Below is a small trained network, with its code and all its weights. Each question gives an input and a target symbol and asks what happens when units are switched off, that is, made to give their printed mean instead of their output.

import numpy as np


def w(rows, s, z=0):
    codes = np.array(rows[::2]) - 128.0
    scale = np.full(codes.shape[1], s)
    scale[-1] = z or s
    return codes * scale


def norm(h):
    return h / np.sqrt((h * h).mean(-1, keepdims=True) + 1e-5)


def softmax(a):
    e = np.exp(a - a.max(-1, keepdims=True))
    return e / e.sum(-1, keepdims=True)


def log_softmax(a):
    a = a - a.max(-1, keepdims=True)
    return a - np.log(np.exp(a).sum(-1, keepdims=True))


def net(x, mask):
    ids = ['ΘΛΠΩαβγεηξσφ'.index(c) for c in x.split()]
    T = len(ids)
    res = E[ids] + P[:T]
    u = 0
    for l in range(2):
        r = norm(res)
        for j in range(3):
            rows = slice(3 * j, 3 * j + 3)
            q, k, v = (r @ M[l][rows].T for M in (Q, K, V))
            z = softmax(np.where(np.tri(T) > 0, q @ k.T / 3**0.5, -1e9)) @ v
            o = O[l][rows]
            res = res + np.where(mask[u + j], z, o[:, -1]) @ o[:, :-1]
        u += 3
    return log_softmax(norm(res)[-1] @ U[:, :-1].T + U[:, -1])


Q, K, V, O = {}, {}, {}, {}
E = w([
[44,144,161,87,77,148,101,84,167,190,140,140],'Θ',
[174,86,55,119,172,153,53,176,186,227,102,189],'Λ',
[107,118,134,155,124,136,88,113,98,194,183,177],'Π',
[168,103,144,150,144,138,195,107,113,169,105,186],'Ω',
[131,160,95,47,129,72,149,108,109,50,79,145],'α',
[80,73,81,130,140,237,170,147,101,146,146,92],'β',
[83,124,136,103,168,154,137,166,118,79,191,176],'γ',
[79,144,143,180,69,121,151,155,125,95,136,191],'ε',
[160,191,89,167,114,86,167,168,101,225,195,82],'η',
[79,137,79,252,84,70,164,148,163,105,110,118],'ξ',
[180,113,225,109,93,152,83,152,211,111,163,31],'σ',
[77,114,196,82,92,97,144,193,127,190,126,181],'φ',
],0.011)
P = w([
[92,77,2,100,132,75,172,113,173,116,150,26],'0',
[114,111,64,132,140,88,170,111,168,129,145,47],'1',
[111,134,75,135,138,102,169,112,166,135,136,73],'2',
[111,146,94,133,137,113,150,118,162,137,129,93],'3',
[114,156,102,133,136,123,145,122,155,137,124,103],'4',
[113,166,111,132,132,132,134,123,147,135,115,110],'5',
[118,170,118,136,133,137,130,127,140,131,110,114],'6',
[120,173,125,135,129,143,123,127,130,126,104,123],'7',
[123,176,130,132,124,149,117,127,122,128,101,130],'8',
[132,180,140,131,115,156,116,134,116,121,102,139],'9',
[137,176,149,124,104,158,108,138,105,116,98,144],'10',
[146,180,159,122,97,166,104,148,99,115,99,147],'11',
[158,177,158,121,79,173,97,149,91,112,99,154],'12',
[168,179,162,121,72,183,98,153,85,106,101,155],'13',
],0.0069)
Q[0] = w([
[237,45,112,163,181,105,174,106,116,124,91,189],'L0H1',
[127,112,137,142,151,145,1,139,119,152,165,127],'L0H1',
[145,140,154,83,133,112,158,219,114,73,126,120],'L0H1',
[152,123,126,126,119,103,163,124,123,99,94,91],'L0H2',
[139,101,126,135,155,133,177,101,163,142,128,104],'L0H2',
[157,82,119,130,151,117,59,137,163,100,99,80],'L0H2',
[149,134,150,111,161,144,160,101,131,135,101,187],'L0H3',
[159,118,146,115,174,135,126,120,168,85,152,128],'L0H3',
[104,210,64,130,133,149,172,144,121,134,124,147],'L0H3',
],0.0099)
K[0] = w([
[230,49,123,166,180,121,192,147,125,150,114,144],'L0H1',
[131,115,166,152,163,142,1,135,108,142,200,126],'L0H1',
[150,214,163,92,145,128,138,168,101,66,78,181],'L0H1',
[98,119,109,118,144,109,152,101,160,96,119,129],'L0H2',
[101,111,144,154,147,115,191,151,175,117,155,166],'L0H2',
[129,66,88,136,117,59,165,141,209,138,122,66],'L0H2',
[184,51,126,175,121,139,187,119,143,156,118,131],'L0H3',
[122,119,102,135,79,88,120,135,148,170,123,75],'L0H3',
[126,184,184,120,135,175,126,111,103,167,100,164],'L0H3',
],0.0091)
V[0] = w([
[72,72,26,148,196,62,202,157,126,104,135,107],'L0H1',
[130,81,92,165,138,73,148,72,100,195,117,161],'L0H1',
[200,167,190,79,83,133,126,80,43,95,73,137],'L0H1',
[155,121,110,169,148,94,133,68,41,177,173,139],'L0H2',
[139,228,112,106,169,140,105,9,108,53,76,146],'L0H2',
[161,180,121,122,174,99,75,147,153,47,250,194],'L0H2',
[206,105,140,235,51,188,105,182,109,156,94,142],'L0H3',
[156,118,111,126,110,2,98,134,115,91,80,104],'L0H3',
[104,138,116,138,72,106,102,68,178,145,103,112],'L0H3',
],0.0039)
O[0] = w([
[80,122,166,150,93,156,54,120,75,197,147,215,194],'L0H1',
[69,127,152,74,133,143,87,185,143,34,127,162,144],'L0H1',
[76,147,153,193,253,120,149,86,153,142,164,84,2],'L0H1',
[179,173,99,154,79,108,185,133,126,172,136,84,139],'L0H2',
[167,73,195,169,16,140,70,129,141,142,169,224,34],'L0H2',
[163,56,108,146,61,159,159,83,63,162,89,75,135],'L0H2',
[98,139,72,96,30,68,115,115,208,144,218,181,59],'L0H3',
[45,234,161,148,164,189,133,62,170,197,65,138,51],'L0H3',
[160,227,81,168,138,104,89,153,143,100,138,171,154],'L0H3',
],0.0044,0.003)
Q[1] = w([
[181,120,57,64,95,127,76,100,152,137,124,121],'L1H1',
[128,163,175,62,112,73,98,89,65,71,62,190],'L1H1',
[101,96,153,121,225,101,98,194,184,189,108,60],'L1H1',
[134,122,121,227,94,156,116,167,77,50,141,192],'L1H2',
[36,225,155,84,167,171,177,150,58,52,170,140],'L1H2',
[102,165,152,88,124,47,159,50,171,55,29,156],'L1H2',
[95,120,59,129,163,214,151,105,141,120,232,91],'L1H3',
[67,150,102,52,142,104,192,89,141,135,78,66],'L1H3',
[102,148,107,106,180,109,77,120,62,2,132,179],'L1H3',
],0.0071)
K[1] = w([
[163,171,99,91,123,109,39,70,117,118,146,139],'L1H1',
[56,138,105,83,208,78,175,44,112,76,62,113],'L1H1',
[95,160,129,91,88,180,122,190,178,223,121,105],'L1H1',
[175,78,127,248,112,71,195,144,105,36,139,190],'L1H2',
[102,71,226,173,121,177,174,118,1,140,122,101],'L1H2',
[57,155,187,177,205,131,53,46,189,120,126,144],'L1H2',
[166,40,137,105,56,104,199,149,59,88,56,101],'L1H3',
[134,175,136,180,224,164,134,169,107,67,120,151],'L1H3',
[112,101,195,184,142,167,126,87,109,205,58,119],'L1H3',
],0.0069)
V[1] = w([
[131,83,109,253,127,137,92,118,162,137,127,106],'L1H1',
[124,93,176,159,198,202,157,150,95,93,122,156],'L1H1',
[189,152,125,93,92,123,131,89,124,57,148,125],'L1H1',
[141,88,115,184,41,116,97,153,132,133,142,111],'L1H2',
[172,128,84,90,158,161,51,112,162,134,201,125],'L1H2',
[158,99,82,95,104,65,75,93,113,173,53,99],'L1H2',
[149,143,162,121,81,161,85,149,159,209,166,66],'L1H3',
[69,105,73,86,84,187,182,24,168,114,157,106],'L1H3',
[189,168,69,194,163,196,114,188,143,58,120,99],'L1H3',
],0.005)
O[1] = w([
[124,152,70,24,185,106,172,139,124,72,68,108,6],'L1H1',
[71,192,104,97,92,86,109,117,156,144,172,153,19],'L1H1',
[29,110,147,174,213,191,154,199,132,226,135,155,59],'L1H1',
[80,177,104,145,157,49,123,105,176,98,42,161,178],'L1H2',
[125,141,170,110,215,125,201,90,61,61,122,114,93],'L1H2',
[127,236,147,128,195,109,168,150,188,157,234,167,158],'L1H2',
[130,183,190,82,3,155,111,97,126,181,115,122,164],'L1H3',
[223,112,194,176,150,115,105,69,174,60,120,38,199],'L1H3',
[110,76,29,146,112,160,2,119,79,126,225,164,114],'L1H3',
],0.0046,0.0024)
U = w([
[55,134,183,214,244,131,131,131,90,143,136,160,237],'Θ',
[174,144,69,61,177,140,40,151,172,140,84,214,186],'Λ',
[123,124,129,120,115,125,108,120,120,115,160,167,34],'Π',
[121,169,133,105,93,160,118,112,125,142,152,182,2],'Ω',
[57,125,186,42,142,92,193,195,106,182,33,137,47],'α',
[132,2,85,115,113,197,131,140,51,94,85,102,205],'β',
[164,57,128,140,124,74,221,101,216,110,217,195,166],'γ',
[127,143,140,107,105,152,99,104,117,127,131,162,6],'ε',
[191,192,73,168,121,68,169,116,49,183,182,90,140],'η',
[54,110,74,207,86,62,73,156,198,101,68,115,153],'ξ',
[179,155,198,103,121,146,122,69,208,82,99,47,243],'σ',
[158,98,149,127,118,82,65,136,120,89,189,149,11],'φ',
],0.0083,0.0025)

Each question gives the input, a string of symbols that net reads in full, and the target symbol t.
The units are the heads (3 rows each of Q, K, V and O). Each row of codes is followed by its name. A weight is (code - 128) times the scale printed after its matrix; where a second scale follows, it is the last column's (O and U).
mask holds one flag per head, layer by layer. A switched-off head (its flag False) gives its mean, the last column of its rows in O, instead of its output. The means were averaged over made-up inputs and are rounded, as every weight is.
A unit's drop is (log p(t) with every unit on - log p(t) with that unit switched off) / (log p(t) with every unit on - log p(t) with every unit switched off).
The circuit of an input: a set's keep is (log p(t) with only the set's units on - log p(t) with every unit switched off) / (log p(t) with every unit on - log p(t) with every unit switched off). Starting from all 6 units, units are removed one at a time, each time the one whose removal leaves the highest keep (on an exact tie, the one counted first), for as long as the keep stays at least 0.8.
circuit, biggest first: the units of the circuit, biggest drop first
unit that matters most: the unit with the biggest drop
which heads matter: for each layer, one digit per head in row order, 1 if its drop is at least 0.15 and else 0, layers parted by /
input φ γ η Ω σ σ Θ Π Θ σ γ σ α ε, target ξ: which heads matter	100 / 110
input γ Λ σ γ ε η ξ ξ η Θ, target σ: which heads matter	100 / 000
input γ Π Λ Θ ξ Π γ, target η: unit that matters most	L0H3
input Π Θ γ ξ η σ γ, target Λ: circuit, biggest first	L0H3, L1H2
input ε Ω Π φ α α, target Θ: circuit, biggest first	L0H1, L1H1
input σ β α φ γ η γ, target Ω: which heads matter	001 / 101
input φ ε γ, target β: circuit, biggest first	L0H2, L1H2
input σ ξ Θ Ω Θ η ξ η Π Ω γ, target β: circuit, biggest first	L1H2, L0H1
input Π ε α Λ η Π γ γ Π, target β: which heads matter	011 / 010
input α γ Ω σ β φ β Λ ξ Λ σ γ, target γ: which heads matter	111 / 101
input φ Θ γ Θ, target β: circuit, biggest first	L0H3, L1H3
input β Λ η Ω ξ η φ σ φ γ ε γ, target ξ: circuit, biggest first	L1H2, L0H3, L0H1
input α σ φ Ω γ Ω, target β: which heads matter	111 / 010
input Ω η γ ξ Ω η Π, target η: unit that matters most	L0H2
input ξ β β γ β Θ α Θ, target Θ: which heads matter	101 / 001
input α γ β Λ φ α, target β: circuit, biggest first	L1H2, L0H3
input Λ ε Λ Λ σ β Ω Π σ η φ ε ε, target ξ: which heads matter	100 / 010
input Ω ε φ Λ σ Λ Ω η Π, target η: circuit, biggest first	L0H2, L0H1
input ε ξ Λ η η φ φ σ Π σ γ φ η γ, target α: which heads matter	001 / 001
input ξ Θ ξ Λ Θ, target Λ: which heads matter	001 / 001
input α η Ω Λ ξ σ α, target Ω: unit that matters most	L0H3
input Λ σ α Ω ε γ ε ξ Ω γ, target ξ: which heads matter	001 / 010
input Ω α α, target Θ: which heads matter	000 / 001
input Π φ φ ξ γ Θ ε α ε Ω β γ, target σ: circuit, biggest first	L1H3, L0H3
input γ η η σ ε ε β η γ η φ Θ, target σ: which heads matter	101 / 000
input σ σ ε β ε γ φ γ, target α: circuit, biggest first	L1H3, L0H2
input α η η η σ α, target Ω: unit that matters most	L0H2
input σ α σ η σ γ Θ ε Θ φ ξ Θ Π γ, target σ: which heads matter	111 / 001
